Here is a tiny trained network, its code and every weight. The questions are about switching its units off for an input and a class, where a switched-off unit gives its printed mean instead of its output.

import numpy as np


def w(rows, s, z=0):
    codes = np.array(rows[::2]) - 128.0
    scale = np.full(codes.shape[1], s)
    scale[-1] = z or s
    return codes * scale


def f(y):
    return y / 2 * (1 + np.tanh(0.7978845608 * (y + 0.044715 * y**3)))


def log_softmax(a):
    a = a - a.max(-1, keepdims=True)
    return a - np.log(np.exp(a).sum(-1, keepdims=True))


def net(x, mask):
    res = np.array(x, float).reshape(1, 7) / 4 @ E
    y = f(res @ A[0][:, :-1].T + A[0][:, -1])
    res = res + np.where(mask, y, B[0][:, -1]) @ B[0][:, :-1]
    return log_softmax(res[-1] @ U[:, :-1].T + U[:, -1])


A, B = {}, {}
E = w([
[76,192,179,180,154,115,158,201,152,175,207],'x0',
[128,82,147,121,82,11,118,163,143,162,137],'x1',
[135,142,164,140,51,174,165,49,128,91,158],'x2',
[156,179,138,100,117,133,130,64,129,129,123],'x3',
[183,86,67,102,98,113,98,72,73,102,84],'x4',
[70,63,223,89,132,154,174,135,81,83,105],'x5',
[158,165,103,125,200,109,131,132,56,103,68],'x6',
],0.013)
A[0] = w([
[109,143,140,117,124,181,155,153,127,121,187,125],'n1',
[144,92,131,98,177,103,160,114,67,77,70,190],'n2',
[157,77,142,137,92,63,122,106,158,149,85,219],'n3',
[130,192,73,119,139,145,114,181,134,169,175,137],'n4',
[122,112,101,126,71,73,97,136,172,177,144,137],'n5',
[125,113,214,107,104,170,187,103,130,107,160,3],'n6',
[147,123,60,132,132,136,106,5,112,116,98,179],'n7',
[146,92,114,96,131,127,165,127,60,141,27,183],'n8',
[210,153,82,97,78,198,94,79,78,109,109,32],'n9',
],0.011,0.0016)
B[0] = w([
[55,177,81,184,83,134,173,89,150,143,99,177],'n1',
[77,149,172,120,117,168,49,167,55,48,130,231],'n2',
[132,125,123,73,78,131,73,138,159,123,195,204],'n3',
[134,119,121,187,194,74,145,133,117,184,96,200],'n4',
[194,87,147,87,133,22,175,141,144,92,174,202],'n5',
[67,97,131,131,109,159,122,60,101,168,166,198],'n6',
[196,110,68,107,112,152,108,2,184,139,78,255],'n7',
[131,137,112,103,155,170,73,198,27,33,145,233],'n8',
[152,147,81,152,144,180,141,50,143,159,69,249],'n9',
],0.0088,0.016)
U = w([
[111,129,142,83,116,166,1,177,53,52,78,89],'0',
[16,111,187,158,50,190,194,92,145,149,181,254],'1',
[215,125,71,86,105,179,78,48,122,99,33,152],'2',
[173,78,131,85,50,33,110,166,162,125,179,48],'3',
[123,224,120,224,251,78,149,211,163,188,122,114],'4',
],0.0085,0.0015)

Each question gives the input, the list of numbers given to net, and the class t.
The units are the neurons (one row each of A and B). Each row of codes is followed by its name. A weight is (code - 128) times the scale printed after its matrix; where a second scale follows, it is the last column's (A, B and U).
mask holds one flag per neuron, in row order. A switched-off neuron (its flag False) gives its mean, the last column of its row in B, instead of its output. The means were averaged over made-up inputs and are rounded, as every weight is.
A unit's drop is (log p(t) with every unit on - log p(t) with that unit switched off) / (log p(t) with every unit on - log p(t) with every unit switched off).
The circuit of an input: a set's keep is (log p(t) with only the set's units on - log p(t) with every unit switched off) / (log p(t) with every unit on - log p(t) with every unit switched off). Starting from all 9 units, units are removed one at a time, each time the one whose removal leaves the highest keep (on an exact tie, the one counted first), for as long as the keep stays at least 0.8.
units of the circuit, in order: the units of the circuit, biggest drop first
top k neurons: the k neurons with the biggest drops, biggest first
drop when u is switched off: that unit's drop, to one decimal
input [-6,7,4,1,8,7,-5], class 0: units of the circuit, in order	n8
input [1,-3,8,4,-6,-6,2], class 1: units of the circuit, in order	n1, n8
input [2,-7,-8,-1,0,-2,8], class 4: top 3 neurons	n4, n3, n7
input [-5,8,0,-3,-2,-2,4], class 3: top 2 neurons	n5, n3
input [-5,8,-6,-4,8,-8,0], class 3: top 2 neurons	n5, n3
input [-1,-6,4,-1,-4,3,5], class 1: top 4 neurons	n6, n1, n7, n8
input [-8,-3,-7,2,4,7,-1], class 0: top 2 neurons	n2, n8
input [-3,6,6,0,6,7,6], class 0: top 2 neurons	n2, n8
input [4,4,5,5,2,-1,2], class 3: top 2 neurons	n9, n7
input [-4,6,-2,7,5,5,5], class 0: top 2 neurons	n2, n8
input [2,6,1,3,6,-5,-1], class 3: drop when n5 is switched off	0.3
input [6,-2,-7,-6,6,-6,-6], class 4: drop when n4 is switched off	1.0
input [8,7,6,8,-1,0,7], class 4: drop when n4 is switched off	-0.1
input [-2,7,3,3,7,-5,-8], class 3: units of the circuit, in order	n5
